Here is a tiny trained network, its code and every weight. The questions are about switching its units off for an input and a class, where a switched-off unit gives its printed mean instead of its output.

import numpy as np


def w(rows, s, z=0):
    codes = np.array(rows[::2]) - 128.0
    scale = np.full(codes.shape[1], s)
    scale[-1] = z or s
    return codes * scale


def f(y):
    return np.maximum(y, 0)


def log_softmax(a):
    a = a - a.max(-1, keepdims=True)
    return a - np.log(np.exp(a).sum(-1, keepdims=True))


def net(x, mask):
    res = np.array(x, float).reshape(1, 7) / 4 @ E
    y = f(res @ A[0][:, :-1].T + A[0][:, -1])
    res = res + np.where(mask, y, B[0][:, -1]) @ B[0][:, :-1]
    return log_softmax(res[-1] @ U[:, :-1].T + U[:, -1])


A, B = {}, {}
E = w([
[127,115,212,133,234],'x0',
[140,67,138,113,158],'x1',
[174,185,125,127,82],'x2',
[119,155,106,7,155],'x3',
[112,130,198,59,100],'x4',
[63,144,139,158,78],'x5',
[55,125,129,121,121],'x6',
],0.011)
A[0] = w([
[168,123,172,60,88,44],'N0',
[209,117,174,172,197,157],'N1',
[75,79,92,80,171,159],'N2',
[46,91,97,241,202,252],'N3',
[17,116,255,100,81,212],'N4',
[193,199,126,193,76,246],'N5',
[130,132,95,59,41,87],'N6',
[94,152,164,27,134,217],'N7',
],0.0095,0.0027)
B[0] = w([
[178,103,58,95,177,180],'N0',
[113,101,174,150,205,223],'N1',
[145,177,112,154,74,201],'N2',
[255,87,44,105,112,246],'N3',
[101,75,226,235,217,254],'N4',
[133,180,181,125,38,248],'N5',
[137,100,127,118,130,217],'N6',
[134,150,128,143,95,232],'N7',
],0.011,0.0093)
U = w([
[70,129,181,146,143,132],'0',
[128,143,24,90,78,206],'1',
[122,8,112,139,247,4],'2',
],0.011,0.0022)

Each question gives the input, the list of numbers given to net, and the class t.
The units are the neurons (one row each of A and B). Each row of codes is followed by its name. A weight is (code - 128) times the scale printed after its matrix; where a second scale follows, it is the last column's (A, B and U).
mask holds one flag per neuron, in row order. A switched-off neuron (its flag False) gives its mean, the last column of its row in B, instead of its output. The means were averaged over made-up inputs and are rounded, as every weight is.
A unit's drop is (log p(t) with every unit on - log p(t) with that unit switched off) / (log p(t) with every unit on - log p(t) with every unit switched off).
The circuit of an input: a set's keep is (log p(t) with only the set's units on - log p(t) with every unit switched off) / (log p(t) with every unit on - log p(t) with every unit switched off). Starting from all 8 units, units are removed one at a time, each time the one whose removal leaves the highest keep (on an exact tie, the one counted first), for as long as the keep stays at least 0.8.
units of the circuit, in order: the units of the circuit, biggest drop first
unit that matters most: the unit with the biggest drop
top k neurons: the k neurons with the biggest drops, biggest first
drop when u is switched off: that unit's drop, to one decimal
input [6,6,3,8,-3,1,4], class 0: unit that matters most => N3
input [-5,-4,-8,2,0,6,8], class 2: units of the circuit, in order => (N4, N5)
input [-5,4,-3,5,7,5,-4], class 2: top 4 neurons => (N4, N0, N5, N6)
input [-3,3,6,-6,-3,-8,-6], class 0: units of the circuit, in order => (N5, N3)
input [3,4,6,2,7,3,1], class 2: top 3 neurons => (N0, N5, N4)
input [-5,0,6,0,0,6,8], class 0: top 2 neurons => (N4, N3)
input [-8,8,-6,1,7,7,-8], class 2: top 4 neurons => (N5, N4, N0, N6)
input [1,1,0,-1,-1,8,-8], class 1: top 2 neurons => (N4, N1)
input [3,-6,5,-7,-3,-7,0], class 0: top 3 neurons => (N5, N1, N0)
input [4,-7,-6,-2,4,4,-6], class 2: top 2 neurons => (N5, N4)
input [-4,-3,-4,-3,2,3,5], class 2: top 3 neurons => (N4, N5, N3)
input [-1,-5,-6,3,-8,7,1], class 1: drop when N7 is switched off => 0.0
input [5,-2,3,-1,0,1,7], class 2: drop when N4 is switched off => 0.1
input [-4,4,-4,2,-5,1,-2], class 1: units of the circuit, in order => (N4)
input [-3,0,-1,-4,-1,5,-1], class 1: drop when N3 is switched off => 0.2
input [-8,7,-3,-2,2,5,8], class 2: drop when N4 is switched off => 0.9
